Each row was made from one walk, in order. Every step used is in the known rows, and no mark comes twice. Write each row's walk.
Each row is shifted at random along 5 fixed directions that mean nothing.
Known rows:
muviv -> nebug -> pififur -> guvav: [ 148  -28  269 -339   86    6   79 -137  -68  238  394 -436 -283   89
  355  179   56 -238  453  205  123  -62  143 -112 -363 -153  150  376
  450   87  143  112  -76  235  -97 -125   51  -89 -227  -40 -252  120
  104  271   43 -347  116 -318]
belu -> muviv -> teka -> guvav: [-110  321 -323 -208  243 -218   45 -311 -183  125 -246 -262  123  256
   56 -640  207  -50  319   11  151  225  277  639  441  -42  186 -104
  283  -86 -170   49   49  -19  244  425  325  378 -239 -180 -250  306
  294  -74  451 -139  287  -40]
pififur -> guvav -> daluv -> dazar -> muviv -> belu -> rora -> teka -> nebug: [ 124  -33  184  -15   36 -202  115   52 -155  361 -107 -571 -159 -153
   43  173 -284 -407  570  254  180 -117   58  177 -335  133  -48  -59
  251  -92 -221   37   82   58   20  183   24  121 -154 -132  -94  -10
  154  -17  406  160   17 -115]
nebug -> pififur -> guvav -> daluv: [ 111 -101  294  -57  164   64    7   80 -174  275   51 -418 -107   62
   67  213 -176 -346  403  276    2  -13   38  105 -138   46    5    5
  330 -285 -150   10  -22  126 -122  156   59 -145  -16   15 -155  172
  -58  171  130 -363   -6  -88]
muviv -> teka -> nebug -> pififur -> guvav -> belu: [-167   90  263  123  211   75  224   34 -109  -80 -182   92   92  178
  -99 -322 -312   75  167   43  253  115 -196  148 -115   -7 -193   84
  183   12 -130  144   77 -197 -355  -40  -46  284 -165  -91 -198  376
  -11 -217 -107  -88  305  379]
vumir -> teka -> dazar -> nebug -> pififur: [ -70  223   82 -406  137   85  332 -100 -249 -382  256  454  183  553
  445 -643   17   44 -341  -89  349  -79 -564 -349 -264 -274 -394  628
  228  297  143  132 -114 -377 -795 -593 -120  278   88  -89 -555  373
 -113  -68 -336  -18  647  622]
muviv -> nebug -> vumir -> rora -> guvav -> belu -> lano -> teka: [ -21  -94 -134 -102  353  -95  -46 -245  -57  454 -103 -535   33   78
  168  -27 -149 -214  141    4   33  -54   73  483  -53  147  -76  227
  307   -8 -195  113    4   57  105  227   71   38 -128 -147  192  117
   81   14 -122  -92  230  -74]
daluv -> dazar -> guvav -> vumir -> teka -> nebug -> pififur: [ 203   90  -44 -518  -53 -222  164   24   40  191  514 -563 -186  394
  721  -94   63 -425 -138  124   55 -572 -107 -288 -623   69  -51  536
  427  -52  123  -45 -111   36 -129 -290  -86   21  107 -125 -404   49
  261  435   26   72  261 -322]
belu -> lano -> muviv -> teka -> nebug -> vumir -> pififur -> guvav: [  38  221 -221 -488  227 -206  105 -338  -74   60  223 -405  -35  309
  522 -520  327 -231   18   -9   89  -62  -16   26  -18  -64   31  337
  348   25   37   74  -98  -37  -14  -78   76  284 -138  -40 -441  214
  178  231  116  -75  251  -78]
lano -> muviv -> teka -> dazar -> pififur -> guvav: [-100  359   64 -421  304 -390  122  -58 -213 -103 -337  -55  157  323
  112 -600  -38 -252  202  226  245  235   36  436  144  -71  133  -54
  295 -238 -243  144    1 -110  -40  105  111  604 -113  -59 -369  206
  239   41  430   24  208  151]
teka -> dazar -> guvav -> belu: [ -72  -40   29  129  236  156  254  251  114  120 -255   85  145  212
 -157 -103 -422  -67  -38  -19  197 -463 -269  336 -488   14  113  -51
  413 -297  -79  171  103  -54 -144  105   37  206  148  -69  126  289
  205   19 -167  108  260  262]
teka -> nebug -> pififur -> guvav -> daluv -> lano -> muviv -> belu -> rora: [-187  147   66  231  340  208  248 -211   22   -1 -333   89  159  -27
 -339 -271 -206   99  162   25  114  401 -179  336  163   70    2 -176
   22 -175 -349  126   73 -167  -99  132  118  344  -92 -101 -130  311
  -54 -364  122   23  243  355]
lano -> teka -> guvav -> vumir -> nebug -> pififur: [  68   45  101 -131   87  118   91   51 -133  223   97 -500  -90  410
  325 -311  -53 -112 -306 -118  145 -518  -31  -20 -563   68 -107  412
  338   42   24   -3   17  148 -129   11  -85   80   -6   84  -73  113
  257  192 -370 -137  240   -9]
guvav -> vumir -> rora -> belu -> muviv: [ 191 -147  215 -139  197   59  -78  -51 -166  233   84 -320  -65  155
  266 -173  120 -232   -8   35  119  205 -296   54 -222 -118 -290  315
  319  144 -123 -138    1  155 -393   25 -127  -48  163  228 -441    3
  -73 -187   89  -77  182  263]
vumir -> teka -> dazar -> muviv -> nebug: [  86  179   93 -453  130  -14  -21   34 -527  243  266 -893 -135  125
   81 -374  554  -47  763 -285  286 -354   -7  204  -60  -59  437  250
  501  356  113 -353  189  505  150  430  100  249  -72   76 -358 -511
  414    3  471  -60  111 -419]
muviv -> belu -> rora -> nebug -> pififur -> guvav -> daluv: [ 204 -189   54  -62   98   57   -2 -249   -4  375  208 -485 -173  -83
  149  460 -177 -252  466  133   96   33  135  179 -263  -43  -31  192
  357    2  -55  217    5   49   15  -77  192  -21 -319 -230  -14  212
   60   82   63 -229  -21 -171]
dazar -> nebug -> pififur -> guvav -> daluv -> rora: [  33  -18  241 -175  177  -81   27  -64 -250  103  152 -294  -51  -45
   42   87  -14 -192  482  295  -25  339  -43   65   32  107  -69  100
  260 -150 -212 -107  -49    6 -191  -95   70   48   35 -169 -321   77
 -220  -55  321 -211  123   66]
teka -> dazar -> nebug -> vumir: [ 294  194  200 -628 -111 -399 -134   -8 -157   50  322 -122 -172  299
  653 -369   40 -346  273  342   46  149 -109   -5 -268  -91 -132  442
  413   53  -27   39 -200  153 -366 -338    3  -14   44   30 -664  102
  -40  144  266 -116  346   96]
lano -> muviv -> belu -> rora -> teka -> dazar -> nebug -> pififur -> guvav: [ -25  -37  397   63  259   93   71  152 -101   -8 -444 -156   42 -154
 -353   37 -447  -64  356  205  303   62 -104  411 -331  -24  176 -145
  385 -101 -262  216  238  135 -102  304  -52  216 -181  -69   91  116
  287 -112   65   66   43  245]
dazar -> teka -> guvav -> vumir -> rora -> belu: [ -36 -125   49 -136  231 -352   39  206 -102  225 -340 -387  164  197
  159 -254 -370 -302   50  308  158 -100  -63  475 -279  195 -369   51
  365 -266 -349 -111   86 -151  -97   39   84  188    8 -118  -51  338
   86    7   77   -6  368  244]
muviv -> belu -> rora -> guvav: [-369  200 -477   27  681   -3  119 -681  -43  350 -351  203  437  150
 -272 -364   39  252  267 -192   21  613  163  853  861 -167   13 -142
   11  -83 -155  203   13 -181  227  443  439  450 -266 -271   93  341
  -95 -407   71 -139  357  156]
pififur -> guvav -> vumir -> rora -> belu -> lano -> teka -> dazar -> muviv: [  45 -224  256  -66  349   55   14  288 -248  252 -370 -420   12   -8
 -234 -141 -121 -315  237  149   52 -207 -253  265 -415  129  -66   13
  358  -36 -289 -186  157  288 -128  336 -144   54  198  198   13 -182
  131  -78  151   88  -54  169]
rora -> teka -> nebug -> vumir -> pififur: [-184   62    9    6  362  -75 -131  -67 -150  271 -107 -355  181   82
   96 -344  -86   34  258 -124  183  -44  -62  389  224  135  -79   77
  112   35  -84 -142  106  111  -34  543   86  156 -159   99 -124   52
   66 -108  -99   20  461   82]
dazar -> guvav -> belu -> vumir -> rora -> teka -> nebug -> pififur: [ -47 -160  366  -93  332  -60   20    2 -291   54 -242 -184  123   -2
  -96  -53 -367 -157  202  233   80  382 -325  335 -132  136 -324  172
  204  -83 -344   19   61  -64 -448   79 -120  -25   61   17 -185   13
 -206 -186  129  -13  306  469]
rora -> nebug -> vumir -> teka -> guvav -> belu -> lano -> muviv: [-105  129   32   25  385   29  129 -185  -80   99 -398   54  181  280
   94 -492 -236 -118  -74   64  126  170 -176  227  -32   45 -256  219
   90   64 -226  309  -38 -171 -315  -63 -110  248  -46   82    8  345
 -107 -243 -283  -53  449  603]
vumir -> nebug -> pififur -> guvav: [-159    6 -333 -160  475  184  130 -375  -52  205  285 -291  184  269
   87   -6  269   78  229 -294   14 -259  100  212  178  -27  126  332
  264 -109   43   40  -81  -10  273   72  244  191 -138 -239  213   73
  160   96 -155 -197  225 -206]
daluv -> dazar -> nebug -> pififur: [ -61  176  -66 -315  206 -218  172 -122  150  -65  223  161   21  287
  425 -152 -105 -222  -30  234  129    5 -125  -91  -19  -53  -85  290
  254 -163  -37  219 -162 -263 -277 -282   -4  127   73 -239 -375  360
   51  137    4    8  480  117]
dazar -> guvav -> vumir -> teka -> nebug -> pififur: [ -80   91 -134 -298  331 -372  111  -88  -98  184  -99 -345  238  318
  368 -218 -246 -342  151  195  -60    6  -81  464   41  249 -105  176
  274 -469 -359  -10 -100 -236   37   -2  155  265   51 -181 -108  244
   90  133  186    8  390   21]
pififur -> guvav -> belu -> muviv -> nebug: [  68   64  112  -39  258   46  158 -259 -159  238  -48 -167  -69   85
   31  -24  -23 -122  457   38   46  228   50  237  -36 -102  146  167
  279  -24 -121  182  -97   74  -90    0   19  178 -152   -6  -97   44
   42 -140  200 -143   42   99]
daluv -> dazar -> pififur -> guvav -> vumir -> rora -> teka: [ -41 -176 -138 -237  299   -7   79   27   43  329  212 -517   13  176
  204   64   93 -307  -77  -51   14 -585   16  -50 -396   71   38  211
  328  -56  102 -179   38  137   79  220   -4   26   79  -36   -4  -43
  203  256  -69  193   72 -286]
lano -> muviv -> nebug -> vumir -> guvav -> belu -> rora -> teka -> dazar: [ -61   13  372  134  372   48 -209   24 -409  192 -613 -389   82 -103
 -496 -244 -141   24  425   -8  152  366  -22  825  200  125  189 -226
  278   -1 -492    1  240  368    5  704 -125  152  -56  153   84 -228
  117 -367  266   48   83  261]
dazar -> pififur -> guvav -> vumir: [-164   56 -247 -198  443   78  324 -317   78  114  182  175  193  486
  299 -288   32 -139 -209 -104 -137  -60 -133  -92 -105 -172  -11  327
  150 -133  103   68 -187 -282 -196 -244   90  271  111   -7 -158  377
 -149   44 -251   18  228  190]
belu -> rora -> nebug -> vumir -> pififur: [ -13  -90   28 -180  337   86 -160 -279 -149   95  198 -120   30   92
  208 -199  214  -25   96   19   31  362 -178   64  202 -118 -155  353
  250  257  -13  -10   10   84 -334   22    7   45   10   57 -351  150
 -251 -177   21 -177  390  296]
pififur -> guvav -> daluv -> dazar -> nebug -> vumir -> rora -> belu -> muviv -> teka: [ -85   23  216   53  249  -29   38 -120 -327  102 -213 -288   20    3
 -291 -160  -35 -181  409   29   84  289  -67  323  148   95 -199   -2
  119   53 -366  -64  128  -13 -141  291 -146   69   62 -183   67    1
 -178 -370  257  148   -6  193]
belu -> muviv -> nebug -> pififur -> guvav -> vumir -> rora -> teka -> dazar: [-158 -103 -436   46  358  -64  119 -272  242  -47 -327  241  380  159
   21  -83 -431 -200 -104  132   72   10  -36  603  -34  123  -38   27
  135 -339 -447  249  -61 -404  110  116  229  248 -197 -356  280  517
  382   21   15  325  322  199]
daluv -> lano -> teka -> guvav: [ -49  218  -23 -225  202 -275   80  112    6  353 -324 -379  -33  224
  299 -483  -93 -216  -63  252  224 -240  146  256  -71  164  -90  -34
  275 -181 -101   -4  -27  147    8  222   80  236  -20   60 -281  293
  108  116   12 -213  499   36]
lano -> muviv -> nebug -> pififur -> guvav: [  67  122  419 -205  276  -61  -19  -26 -196  235  -87 -620 -181  -36
   -2   24   23 -227  667  230  142  194  217  313  -15  -32  434    3
  431 -155 -179   91   65  393  142  352   20  147 -184   99 -156 -101
  273  105  361 -276  -25 -272]
vumir -> nebug -> pififur -> guvav -> belu -> rora -> teka -> dazar: [  56 -238   49  -65  213  340   50  -47 -197   64  161 -173   65  102
  -48  170  -63   20   73 -114  152 -329 -198   37 -448   -4 -112  380
  324  194   33   20   47   90 -201  -85  -11   14 -126 -138  126  -88
  130   22 -236  -91  151  146]
rora -> belu -> vumir -> guvav -> daluv -> teka: [  49 -126   -4  161  271   -8   45   19  118  391 -264 -452   -4  189
  202   82 -400 -304 -364   49  332 -365  -52  241 -275  114 -400   77
  182 -181 -220  187  -11 -133 -185  210 -189  -78   30  -77  155  395
   20   94 -367   19  332  182]
vumir -> rora -> guvav -> belu -> muviv -> teka -> dazar -> nebug: [  20  -91  -28 -183  193  -95  108  -48 -146  -13 -141 -186  142   79
    4 -153 -146  -97  107   43  293  -57 -163  445 -291   11 -183  178
  418    0 -200   97   94 -139 -135  -45   24  302 -109 -302    7  154
  212  -93  142  122  240  245]
muviv -> belu -> rora -> teka -> dazar: [ -44 -172  496  283  153  147   71  352   26  124 -493  115   17 -119
 -232  -81 -623 -109    2  232  500  -47 -361  279 -500  -77 -254 -189
  317   85 -162  214  263   74 -501  343 -105  -43  -47  118 -112  430
   45 -235 -191   12  419  516]
pififur -> guvav -> daluv -> teka: [  54  -63  558  168  151 -255   70  475 -142  292 -543 -382  -76  -39
   50   37 -597 -576  200  621  270   25  -88  212 -231  287 -357 -288
  214 -427 -495   81   13   -7 -327  258 -200   -5  136   85 -141  382
 -185  -19  220 -157  258  285]
lano -> teka -> guvav -> daluv -> rora -> nebug -> pififur: [ 153   24   35  -29  -48   35  -49   81 -123  362   53 -740 -182   98
  225  -33 -133 -170    4   87  232 -418  195   54 -424  181  -24  163
  320   48   10  -30  113  188   42  144  118  160 -203 -108 -137  129
  289  215  -66 -191  139 -177]
vumir -> pififur -> guvav -> belu -> muviv -> teka: [ -84 -107  212   35  332 -102  100   68 -109   32 -289 -250   68   24
  -75  -26 -228 -198  124  147  295   19 -136  393  -96   91 -109  -64
  386 -370 -321   96   65 -147 -215  165  -85  238  -74  -37  -75  287
  131  -10  172  -51  196  269]
nebug -> pififur -> guvav -> vumir: [-173  -88 -374  109  457  -64  117 -104  400  232 -228  108  321  306
  164   65 -477 -266 -131  221 -171 -158  111  432   45  136   -8  -70
  208 -731 -309  242 -167 -322  184   94  233  125  -25 -215  272  696
  157  217 -214  -42  245   54]
rora -> nebug -> vumir -> teka -> guvav -> daluv: [ -36  127  161  -71  234 -228 -106 -132 -316  331 -288 -355  102  186
  146 -347 -189 -268  377  173   70  273   93  462  215  198 -314  104
   63  -37 -346   58  -21   15 -120  218   63  101 -121   36  -32  200
 -201 -185   79 -166  388  228]

Write each row's walk:
[ 160   47  399  236    1 -136   18  219  106  261 -459 -549 -145  -86
  105  -65 -621 -356  -55  406  388   76  -98  290 -481  163 -195 -156
  260 -185 -405  264  162    1 -167  220 -202  172  -82  -34  -88  418
  131 -122   70   75  222  248]  lano -> muviv -> belu -> rora -> guvav -> daluv -> teka -> nebug -> vumir
[  23 -198  376   61  197   59 -109  375 -330  316  -79 -907  -47 -113
 -230  -84 -124  -22  579  -11  112 -272 -166  326 -308  231   24   83
  430  170 -145 -344  333  381    4  467 -108    8   18   11   38 -242
   59 -187  100  -70   67    5]  dazar -> teka -> nebug -> vumir -> rora -> guvav -> belu
[-178   -6 -124    1  548  139  -79 -193 -244  315 -136 -384  151  168
 -178 -265  146   33  123 -243 -125  -19  -57  400  356  132   82   62
  206 -131 -148 -131   37  156   19  496    7   92   55  106   41  -58
  -59  -87 -106 -161   64   84]  nebug -> vumir -> pififur -> guvav -> belu -> lano -> teka
[-120   51  174 -103  371  -62  143 -320 -233  -24  -87  -25   60  121
  -79 -190  -46  -74  259   48   71  576 -290  360  147  -20   -1  188
  226  -97 -305   97  -13 -202 -353  -35 -115  197  111  -50 -206  100
 -216 -298  239   10  274  404]  dazar -> guvav -> belu -> muviv -> nebug -> vumir -> pififur
[   5 -245  143  159  334  -45  -59  105  292  185 -266 -240   -2 -179
   14  152 -325 -296 -100  407  142   50 -169  137 -336  251 -167  -21
  288 -296 -336  166   15  -19 -168   -8 -139  111   36   18   -2  351
    6  -14  -28   26  277  350]  daluv -> rora -> nebug -> vumir -> pififur -> guvav -> belu -> lano -> muviv
[-247   68  404  126  644  202  208 -185 -113   68 -543  220  105  -63
 -448 -141 -279  -75  404  227  205  582 -192  349  186 -101   52  -98
   61   50 -269  271   95    1 -302  295  -83  138  -76  115   31  137
 -124 -309  -63 -209  226  410]  rora -> belu -> lano -> muviv -> nebug -> pififur -> guvav
[  55 -147   23 -144  246  -53   87  -11  -68  270  122 -782 -205    9
  172  147  -38 -314  371   12   94 -394  -54   69 -433  120  252  262
  499  -91  -96   -2   52   62   52   61 -120  106   -8  -49   49  -36
  266  172   60   40    7 -165]  dazar -> muviv -> nebug -> vumir -> pififur -> guvav -> belu -> lano -> teka
[-180 -245 -133  161  598  337    8  -36  -46  321 -266 -339  217   76
 -328   42 -129  -44   34 -129  -87 -235  -74  395   25  146   32    2
  234 -151 -192 -104  144  117  120  514   68   -1   37  -28  336   58
  132  -16 -288 -109  -22   10]  nebug -> pififur -> guvav -> vumir -> rora -> belu -> lano -> teka
[-169   26  162   58  311  334  247   52 -364  134 -271 -282  100   -4
 -519 -404  143   97  284 -227  342  -97 -379  226  -75  -16   -8 -112
  138  367  -82 -246  318  142 -226  449  -84  235  126   20  -97 -138
  -88 -463  104   73  223  255]  vumir -> teka -> dazar -> muviv -> belu -> rora -> guvav -> daluv -> lano
[-463  134 -515  237  650   97  121 -309   58  260 -331  -56  442  337
 -173 -445  -39  114 -249 -363  -64 -147  -11  510  632  234  -59 -133
  -89 -402 -279  -77  -11 -279  182  512  137  371  104 -137  306  392
 -141 -193 -334  109  344  201]  nebug -> vumir -> pififur -> guvav -> daluv -> lano -> teka
[  48 -194 -190   69  184  162  -95  101   44  160  -55 -327   96   67
 -140   34 -155   30   60 -167  -33 -479  -66  555 -317  147  189   39
  577 -281 -207   19  106  132  166  199   85    5   73 -223  307  145
  288   48  -72  143  123   63]  teka -> dazar -> nebug -> vumir -> guvav -> belu -> rora
[-115 -149  406  -93  307   44  -70  110 -344 -114 -282  154  153  -48
 -200 -259 -226  -65  134  255  112  299 -346  215 -102   13 -270   78
  230  128 -226  -71  131   91 -553  191 -159  -11   72   80 -162  108
 -270 -233   33   35  351  585]  belu -> rora -> teka -> dazar -> nebug -> vumir -> pififur -> guvav
[-326   18   -6   31  489   65  144 -177 -300  -70 -215 -137  276  100
 -406 -451  116  189  490 -174  114  381 -207  378  314    3  -76   52
   90  117 -272 -231  209 -167  -43  234   34  479  -37 -125  -94   -4
   -5 -512  245  172  139  278]  dazar -> muviv -> teka -> nebug -> pififur -> guvav -> vumir -> rora -> belu
[-175  198 -675 -317  475   51  369 -602  130  -44  103  199  326  590
  243 -406   85  -33 -322 -336  124 -194 -221  222  -36 -124  -36  452
   93  126   38  237  -94 -488   13 -291  156  501  -50 -394   90  233
  245   48 -388  195  328  124]  rora -> belu -> lano -> muviv -> teka -> dazar -> guvav -> vumir -> nebug -> pififur
[-223   10 -283  176  413   97  285 -190   99  143 -241 -157  208  182
 -142 -135 -201 -180  -93 -180   82 -314  -63  272  -65  109 -105   -6
  152 -178 -237  174   87 -313  101  168  -22  239   67 -356  446  355
   66 -108 -262  321   94  137]  pififur -> guvav -> daluv -> dazar -> nebug -> vumir -> rora -> belu -> lano -> muviv -> teka
[ -48    5  126  -36  132  227   15   35 -461  182  160 -680  -82   -3
 -324 -238  294  132  570 -106  114  -44   -2   68   15  110  148   69
  197  468   56 -425  304  278  -16  344  119  141  -66 -112 -274 -227
  -42 -203  212 -225   53  -95]  dazar -> teka -> guvav -> daluv -> rora -> nebug -> pififur
[  91  -89  430  259   95  326  183  -23 -126  280  -20 -295 -235 -140
 -173  121 -100 -138  267   81  273   80 -128 -108 -440  -81  -56   64
  190  255  -36    3  120  180 -313  106 -131   -4  -32   42  -94   82
 -121 -251   19  -80   27  144]  pififur -> guvav -> daluv -> rora -> belu -> muviv -> nebug
